Here is a tiny trained network, its code and every weight. The questions are about switching its units off for an input and a target symbol, where a switched-off unit gives its printed mean instead of its output.

import numpy as np


def w(rows, s, z=0):
    codes = np.array(rows[::2]) - 128.0
    scale = np.full(codes.shape[1], s)
    scale[-1] = z or s
    return codes * scale


def f(y):
    return np.maximum(y, 0)


def softmax(a):
    e = np.exp(a - a.max(-1, keepdims=True))
    return e / e.sum(-1, keepdims=True)


def log_softmax(a):
    a = a - a.max(-1, keepdims=True)
    return a - np.log(np.exp(a).sum(-1, keepdims=True))


def net(x, mask):
    ids = ['αβγζθμξπστφψω'.index(c) for c in x.split()]
    T = len(ids)
    res = E[ids] + P[:T]
    r = res
    for j in range(2):
        rows = slice(4 * j, 4 * j + 4)
        q, k, v = (r @ M[0][rows].T for M in (Q, K, V))
        z = softmax(np.where(np.tri(T) > 0, q @ k.T / 4**0.5, -1e9)) @ v
        o = O[0][rows]
        res = res + np.where(mask[j], z, o[:, -1]) @ o[:, :-1]
    y = f(res @ A[0][:, :-1].T + A[0][:, -1])
    res = res + np.where(mask[2:6], y, B[0][:, -1]) @ B[0][:, :-1]
    return log_softmax(res[-1] @ U[:, :-1].T + U[:, -1])


Q, K, V, O, A, B = {}, {}, {}, {}, {}, {}
E = w([
[123,53,118,141,125,212,86],'α',
[166,64,182,129,161,174,139],'β',
[129,124,230,139,159,119,147],'γ',
[159,44,150,175,117,110,8],'ζ',
[73,75,179,141,129,217,74],'θ',
[200,90,195,107,97,177,132],'μ',
[116,90,149,81,181,225,181],'ξ',
[63,212,145,62,181,172,75],'π',
[231,193,227,64,115,193,35],'σ',
[168,143,56,36,147,115,97],'τ',
[61,80,174,54,95,77,118],'φ',
[196,23,204,106,220,78,187],'ψ',
[223,23,87,80,216,103,176],'ω',
],0.015)
P = w([
[168,116,128,140,105,134,150],'0',
[172,116,153,107,112,144,142],'1',
[164,120,142,64,118,155,164],'2',
[154,100,157,65,131,134,108],'3',
[143,87,158,53,143,125,81],'4',
[131,79,151,23,158,131,89],'5',
[123,67,143,4,177,116,82],'6',
[118,55,170,11,175,108,32],'7',
[105,36,170,2,196,93,10],'8',
],0.0095)
Q[0] = w([
[54,235,3,227,103,102,118],'head 1',
[233,62,161,35,177,159,109],'head 1',
[173,226,83,180,101,98,115],'head 1',
[110,114,104,171,74,106,175],'head 1',
[149,74,240,64,124,198,39],'head 2',
[134,146,65,108,70,74,153],'head 2',
[160,162,121,125,139,147,122],'head 2',
[121,116,68,209,92,63,160],'head 2',
],0.013)
K[0] = w([
[145,127,111,251,144,138,156],'head 1',
[119,159,110,80,96,113,84],'head 1',
[144,130,120,194,130,173,160],'head 1',
[114,88,129,155,113,112,162],'head 1',
[124,101,142,48,185,124,123],'head 2',
[143,132,139,203,126,128,177],'head 2',
[105,157,136,106,109,71,154],'head 2',
[113,189,103,213,110,173,169],'head 2',
],0.018)
V[0] = w([
[187,53,159,130,101,171,131],'head 1',
[113,232,193,156,132,148,87],'head 1',
[140,124,135,134,248,254,134],'head 1',
[2,93,161,96,130,93,143],'head 1',
[187,169,178,128,212,38,239],'head 2',
[46,131,235,121,81,149,165],'head 2',
[170,157,43,62,26,69,121],'head 2',
[178,250,76,132,215,210,69],'head 2',
],0.0097)
O[0] = w([
[35,43,84,120,43,63,109,113],'head 1',
[113,144,198,143,164,171,5,185],'head 1',
[58,126,113,123,146,255,150,220],'head 1',
[241,158,143,211,109,124,196,255],'head 1',
[128,195,217,67,195,55,201,136],'head 2',
[100,103,224,183,83,202,102,163],'head 2',
[224,206,34,35,144,203,27,102],'head 2',
[130,105,83,170,210,128,138,56],'head 2',
],0.0093,0.0072)
A[0] = w([
[51,167,188,137,126,65,120,2],'neuron 1',
[218,141,184,93,108,175,166,113],'neuron 2',
[97,160,83,168,1,189,79,38],'neuron 3',
[175,206,169,204,173,136,75,100],'neuron 4',
],0.0061,0.0035)
B[0] = w([
[104,254,101,153,111,113,105,155],'neuron 1',
[144,122,91,181,186,115,14,255],'neuron 2',
[83,221,93,167,110,79,89,196],'neuron 3',
[186,123,32,91,138,220,204,225],'neuron 4',
],0.0086,0.0097)
U = w([
[102,129,117,187,109,94,135,125],'α',
[130,48,199,127,91,126,148,93],'β',
[122,143,198,163,134,87,137,98],'γ',
[109,124,97,193,135,72,109,83],'ζ',
[102,136,155,206,129,87,127,72],'θ',
[196,109,177,82,2,164,119,148],'μ',
[165,91,157,167,114,164,194,133],'ξ',
[120,114,163,183,199,117,77,150],'π',
[105,74,180,107,128,97,72,39],'σ',
[160,110,148,83,143,82,118,169],'τ',
[175,116,144,178,91,72,116,254],'φ',
[119,106,157,145,116,98,140,98],'ψ',
[152,99,95,103,105,111,132,57],'ω',
],0.0077,0.0055)

Each question gives the input, a string of symbols that net reads in full, and the target symbol t.
The units are the heads (4 rows each of Q, K, V and O) and the neurons (one row each of A and B). Each row of codes is followed by its name. A weight is (code - 128) times the scale printed after its matrix; where a second scale follows, it is the last column's (O, A, B and U).
mask holds one flag per unit, heads first, then neurons. A switched-off unit (its flag False) gives its mean, the last column of its rows in O or B, instead of its output. The means were averaged over made-up inputs and are rounded, as every weight is.
A unit's drop is (log p(t) with every unit on - log p(t) with that unit switched off) / (log p(t) with every unit on - log p(t) with every unit switched off).
The circuit of an input: a set's keep is (log p(t) with only the set's units on - log p(t) with every unit switched off) / (log p(t) with every unit on - log p(t) with every unit switched off). Starting from all 6 units, units are removed one at a time, each time the one whose removal leaves the highest keep (on an exact tie, the one counted first), for as long as the keep stays at least 0.8.
units of the circuit, in order: the units of the circuit, biggest drop first
unit that matters most: the unit with the biggest drop
k most important neurons: the k neurons with the biggest drops, biggest first
heads that matter: for each layer, one digit per head in row order, 1 if its drop is at least 0.15 and else 0, layers parted by /
drop when u is switched off: that unit's drop, to one decimal
input α π π σ φ ξ, target μ: units of the circuit, in order => (head 2)
input φ α ξ π φ π ψ φ, target γ: 2 most important neurons => (neuron 1; neuron 4)
input α τ ζ, target τ: units of the circuit, in order => (head 2; head 1)
input σ α π θ π α π β, target ξ: 2 most important neurons => (neuron 4; neuron 3)
input α ω π π φ α, target φ: 3 most important neurons => (neuron 2; neuron 3; neuron 4)
input π π φ π θ φ ψ α, target γ: heads that matter => 01
input α σ φ π ω, target τ: heads that matter => 01
input ξ φ ω, target φ: 2 most important neurons => (neuron 2; neuron 4)
input θ θ μ π, target ξ: heads that matter => 11
input τ α ψ φ φ θ, target μ: heads that matter => 01
input α π α φ φ π φ φ μ, target φ: 3 most important neurons => (neuron 2; neuron 3; neuron 4)
input σ θ ω β, target σ: heads that matter => 10
input σ ω τ π, target τ: heads that matter => 01
input π ω ξ σ ξ, target σ: unit that matters most => head 1
input θ ξ τ ω γ π, target τ: 2 most important neurons => (neuron 4; neuron 3)
input π γ π φ π β ω σ μ, target σ: heads that matter => 10
input π α ξ π ζ π ζ, target ξ: heads that matter => 11
input ξ φ α φ ξ θ ω ξ ψ, target φ: heads that matter => 10
input π σ σ μ γ π γ, target ξ: heads that matter => 11
input α π α, target π: heads that matter => 10
input β φ π ξ, target π: unit that matters most => neuron 2
input ξ γ φ π σ ψ ξ, target γ: 2 most important neurons => (neuron 1; neuron 2)
input ξ φ π π α γ, target ξ: 2 most important neurons => (neuron 4; neuron 3)
input ξ π π ω, target π: 2 most important neurons => (neuron 2; neuron 4)
input π α π ω θ φ β, target φ: 2 most important neurons => (neuron 2; neuron 4)
input ω π θ θ φ, target φ: 2 most important neurons => (neuron 2; neuron 4)
input β θ φ γ μ θ, target φ: units of the circuit, in order => (head 1)
input ξ α π γ γ π τ α, target τ: drop when neuron 4 is switched off => 0.1
input π π μ φ α β ζ, target φ: drop when head 1 is switched off => 0.9
